Below are the code and all the weights of a small trained network. Each question names an input and a target symbol and asks about switching units off, where a switched-off unit gives its printed mean instead of its output.

import numpy as np


def w(rows, s, z=0):
    codes = np.array(rows[::2]) - 128.0
    scale = np.full(codes.shape[1], s)
    scale[-1] = z or s
    return codes * scale


def f(y):
    return np.maximum(y, 0)


def softmax(a):
    e = np.exp(a - a.max(-1, keepdims=True))
    return e / e.sum(-1, keepdims=True)


def log_softmax(a):
    a = a - a.max(-1, keepdims=True)
    return a - np.log(np.exp(a).sum(-1, keepdims=True))


def net(x, mask):
    ids = ['ΛΨδημω'.index(c) for c in x.split()]
    T = len(ids)
    res = E[ids] + P[:T]
    r = res
    for j in range(2):
        rows = slice(3 * j, 3 * j + 3)
        q, k, v = (r @ M[0][rows].T for M in (Q, K, V))
        z = softmax(np.where(np.tri(T) > 0, q @ k.T / 3**0.5, -1e9)) @ v
        o = O[0][rows]
        res = res + np.where(mask[j], z, o[:, -1]) @ o[:, :-1]
    y = f(res @ A[0][:, :-1].T + A[0][:, -1])
    res = res + np.where(mask[2:14], y, B[0][:, -1]) @ B[0][:, :-1]
    return log_softmax(res[-1] @ U[:, :-1].T + U[:, -1])


Q, K, V, O, A, B = {}, {}, {}, {}, {}, {}
E = w([
[104,50,137],'Λ',
[37,86,138],'Ψ',
[134,68,145],'δ',
[180,8,139],'η',
[150,95,192],'μ',
[27,145,187],'ω',
],0.019)
P = w([
[115,131,99],'0',
[113,87,121],'1',
[46,87,67],'2',
[143,158,181],'3',
[98,40,139],'4',
[25,58,100],'5',
[130,122,204],'6',
[80,7,160],'7',
[23,27,124],'8',
[109,133,238],'9',
],0.012)
Q[0] = w([
[99,2,174],'H1',
[109,79,156],'H1',
[162,145,150],'H1',
[109,170,107],'H2',
[102,6,126],'H2',
[144,125,123],'H2',
],0.02)
K[0] = w([
[99,81,202],'H1',
[94,88,205],'H1',
[110,188,120],'H1',
[125,150,91],'H2',
[103,43,252],'H2',
[122,167,145],'H2',
],0.019)
V[0] = w([
[214,173,139],'H1',
[185,204,231],'H1',
[24,242,252],'H1',
[3,166,91],'H2',
[132,128,32],'H2',
[177,65,164],'H2',
],0.012)
O[0] = w([
[136,108,225,8],'H1',
[75,175,187,50],'H1',
[11,239,125,150],'H1',
[45,84,103,110],'H2',
[168,149,67,73],'H2',
[160,139,148,216],'H2',
],0.013,0.015)
A[0] = w([
[107,167,156,174],'N1',
[80,119,135,117],'N2',
[200,2,161,201],'N3',
[161,232,172,254],'N4',
[100,163,62,253],'N5',
[43,153,27,135],'N6',
[153,27,26,108],'N7',
[72,74,60,168],'N8',
[160,123,127,98],'N9',
[113,65,96,111],'N10',
[138,124,203,74],'N11',
[201,194,165,120],'N12',
],0.011,0.007)
B[0] = w([
[173,2,73,159],'N1',
[153,102,108,162],'N2',
[54,134,135,255],'N3',
[112,71,69,156],'N4',
[170,53,130,194],'N5',
[243,152,57,237],'N6',
[124,227,190,242],'N7',
[87,152,228,202],'N8',
[138,112,119,150],'N9',
[162,170,129,174],'N10',
[49,153,239,138],'N11',
[114,92,153,148],'N12',
],0.0057,0.039)
U = w([
[10,249,119,104],'Λ',
[178,254,80,1],'Ψ',
[94,159,108,141],'δ',
[229,56,126,75],'η',
[38,21,125,194],'μ',
[142,46,38,169],'ω',
],0.0057,0.0062)

Each question gives the input, a string of symbols that net reads in full, and the target symbol t.
The units are the heads (3 rows each of Q, K, V and O) and the neurons (one row each of A and B). Each row of codes is followed by its name. A weight is (code - 128) times the scale printed after its matrix; where a second scale follows, it is the last column's (O, A, B and U).
mask holds one flag per unit, heads first, then neurons. A switched-off unit (its flag False) gives its mean, the last column of its rows in O or B, instead of its output. The means were averaged over made-up inputs and are rounded, as every weight is.
A unit's drop is (log p(t) with every unit on - log p(t) with that unit switched off) / (log p(t) with every unit on - log p(t) with every unit switched off).
The circuit of an input: a set's keep is (log p(t) with only the set's units on - log p(t) with every unit switched off) / (log p(t) with every unit on - log p(t) with every unit switched off). Starting from the 12 units with the biggest drops (on a tie, the unit counted first), units are removed one at a time, each time the one whose removal leaves the highest keep (on an exact tie, the one counted first), for as long as the keep stays at least 0.8.
circuit, biggest first: the units of the circuit, biggest drop first
top k neurons: the k neurons with the biggest drops, biggest first
heads that matter: for each layer, one digit per head in row order, 1 if its drop is at least 0.15 and else 0, layers parted by /
drop when u is switched off: that unit's drop, to one decimal
input Λ δ μ μ δ Ψ μ μ, target μ: heads that matter => 10
input η Ψ Ψ Ψ Λ μ ω Ψ μ, target Ψ: top 4 neurons => N3; N1; N6; N7
input ω δ ω Λ μ Λ μ η Λ, target η: circuit, biggest first => H1
input δ μ Ψ, target μ: circuit, biggest first => H1; N7
input η μ η, target μ: circuit, biggest first => N6; H1
input Ψ Λ Λ ω η μ δ ω δ Λ, target ω: heads that matter => 10
input η Ψ Λ ω η Ψ Ψ ω Ψ, target ω: heads that matter => 10
input Ψ μ Ψ ω Ψ ω Ψ, target ω: top 4 neurons => N7; N6; N5; N3
input δ μ η μ δ ω δ μ Λ Ψ, target μ: circuit, biggest first => N6; N7
input δ η Ψ Ψ δ ω μ Ψ Λ μ, target μ: circuit, biggest first => N7; N6
input ω Λ μ, target Λ: top 2 neurons => N6; N1
input Ψ Ψ δ, target Ψ: top 3 neurons => N6; N7; N3
input ω μ δ, target μ: circuit, biggest first => H1; N6
input δ ω μ Ψ μ Λ η, target μ: circuit, biggest first => N6
input η Ψ ω, target Ψ: top 3 neurons => N3; N1; N7
input Λ η Ψ η ω μ, target ω: top 4 neurons => N7; N6; N5; N1
input ω η η Ψ ω Λ Ψ Ψ Λ, target Ψ: top 4 neurons => N6; N7; N3; N10
input η Λ Ψ δ Ψ Ψ μ Λ δ, target Λ: top 4 neurons => N7; N6; N3; N5
input Ψ Λ Ψ Λ η η Ψ Λ μ, target Λ: top 4 neurons => N6; N7; N5; N3
input η μ Ψ ω Λ, target Λ: top 4 neurons => N7; N6; N3; N5
input ω Ψ Λ Λ Λ η, target Λ: top neuron => N7
input η Ψ δ η η Λ δ η ω Λ, target ω: top 2 neurons => N7; N8
input Ψ Λ ω η Λ ω η, target ω: drop when N3 is switched off => 0.0
